Here is a tiny trained network, its code and every weight. The questions are about switching its units off for an input and a class, where a switched-off unit gives its printed mean instead of its output.

import numpy as np


def w(rows, s, z=0):
    codes = np.array(rows[::2]) - 128.0
    scale = np.full(codes.shape[1], s)
    scale[-1] = z or s
    return codes * scale


def f(y):
    return y / 2 * (1 + np.tanh(0.7978845608 * (y + 0.044715 * y**3)))


def log_softmax(a):
    a = a - a.max(-1, keepdims=True)
    return a - np.log(np.exp(a).sum(-1, keepdims=True))


def net(x, mask):
    res = np.array(x, float).reshape(1, 5) / 4 @ E
    y = f(res @ A[0][:, :-1].T + A[0][:, -1])
    res = res + np.where(mask, y, B[0][:, -1]) @ B[0][:, :-1]
    return log_softmax(res[-1] @ U[:, :-1].T + U[:, -1])


A, B = {}, {}
E = w([
[114,103,1,92,234,103,207,147,163,116,87,102],'x0',
[82,119,225,182,105,147,201,119,107,189,69,164],'x1',
[57,62,137,150,45,89,60,139,111,189,79,30],'x2',
[218,108,128,116,95,254,115,213,111,150,178,50],'x3',
[171,147,117,125,64,148,222,199,170,128,139,151],'x4',
],0.0077)
A[0] = w([
[154,136,80,129,154,74,103,102,134,101,168,160,141],'N0',
[200,136,184,137,109,225,163,154,127,126,163,148,173],'N1',
[75,115,164,130,220,165,102,101,117,146,90,104,101],'N2',
[116,112,140,131,62,143,91,147,118,160,112,69,177],'N3',
[136,135,109,132,169,125,162,122,127,117,127,165,253],'N4',
[113,111,43,125,124,132,198,163,130,150,87,91,135],'N5',
[64,133,255,138,94,87,175,116,123,151,83,173,196],'N6',
[96,121,69,115,144,106,134,123,139,122,116,98,224],'N7',
],0.018,0.0028)
B[0] = w([
[94,198,72,101,80,114,66,134,122,130,158,160,178],'N0',
[210,130,194,66,98,196,143,185,106,205,148,73,233],'N1',
[194,81,93,141,154,142,117,30,86,159,129,96,178],'N2',
[76,90,163,138,197,104,136,144,163,52,178,64,215],'N3',
[148,144,66,126,148,123,186,107,127,133,146,181,167],'N4',
[118,121,113,174,153,108,148,225,138,150,43,147,192],'N5',
[94,90,249,154,55,136,156,40,150,96,62,153,252],'N6',
[137,116,96,177,136,129,91,152,98,140,69,139,176],'N7',
],0.017,0.022)
U = w([
[136,120,70,186,182,101,136,183,131,158,56,159,90],'0',
[196,127,156,56,121,189,127,189,133,177,160,84,223],'1',
[89,87,126,136,210,107,109,154,174,69,182,69,86],'2',
[76,74,197,176,76,119,104,60,155,94,73,126,220],'3',
[143,131,137,126,136,137,254,86,189,108,127,202,89],'4',
[165,130,69,127,164,118,80,49,78,141,148,150,7],'5',
[100,195,82,79,91,101,58,139,142,112,170,169,54],'6',
],0.0085,0.0014)

Each question gives the input, the list of numbers given to net, and the class t.
The units are the neurons (one row each of A and B). Each row of codes is followed by its name. A weight is (code - 128) times the scale printed after its matrix; where a second scale follows, it is the last column's (A, B and U).
mask holds one flag per neuron, in row order. A switched-off neuron (its flag False) gives its mean, the last column of its row in B, instead of its output. The means were averaged over made-up inputs and are rounded, as every weight is.
A unit's drop is (log p(t) with every unit on - log p(t) with that unit switched off) / (log p(t) with every unit on - log p(t) with every unit switched off).
The circuit of an input: a set's keep is (log p(t) with only the set's units on - log p(t) with every unit switched off) / (log p(t) with every unit on - log p(t) with every unit switched off). Starting from all 8 units, units are removed one at a time, each time the one whose removal leaves the highest keep (on an exact tie, the one counted first), for as long as the keep stays at least 0.8.
units of the circuit, in order: the units of the circuit, biggest drop first
k most important neurons: the k neurons with the biggest drops, biggest first
drop of u: that unit's drop, to one decimal
input [4,-5,-2,-7,0], class 6: units of the circuit, in order : N0
input [4,0,3,-2,-6], class 5: units of the circuit, in order : N2, N6
input [-7,-6,-2,-2,-8], class 6: units of the circuit, in order : N6, N0
input [-2,-6,0,-2,-7], class 5: 2 most important neurons : N6, N2
input [-3,-2,-2,-1,-5], class 5: 3 most important neurons : N6, N1, N3
input [3,-6,5,3,-6], class 2: 2 most important neurons : N6, N3
input [0,-8,6,-7,6], class 0: units of the circuit, in order : N6, N7
input [5,-8,-4,-1,1], class 0: 2 most important neurons : N5, N7
input [6,-6,4,-4,-7], class 5: 2 most important neurons : N2, N0
input [2,-4,-3,3,-5], class 5: units of the circuit, in order : N1, N6, N3
input [-5,-2,-6,-5,-6], class 5: units of the circuit, in order : N0, N2, N3
input [-8,-8,0,2,-4], class 2: 3 most important neurons : N6, N3, N1
input [2,-7,0,1,0], class 6: units of the circuit, in order : N0, N6, N1
input [-7,4,0,3,7], class 1: units of the circuit, in order : N1
input [-4,-3,-6,-3,2], class 6: units of the circuit, in order : N0, N6
input [3,5,0,-1,6], class 4: 3 most important neurons : N4, N3, N7
input [5,0,7,5,-7], class 2: 2 most important neurons : N3, N6
input [-4,1,-3,3,-1], class 1: drop of N2 : 0.0
input [7,2,-1,5,6], class 0: drop of N5 : 2.1
input [-6,-3,4,0,3], class 2: drop of N6 : 0.4
input [0,-5,-4,-4,5], class 6: most important neuron : N0
input [-1,-3,-3,1,-5], class 5: 4 most important neurons : N6, N1, N3, N5
input [-1,1,6,4,1], class 2: 2 most important neurons : N3, N6
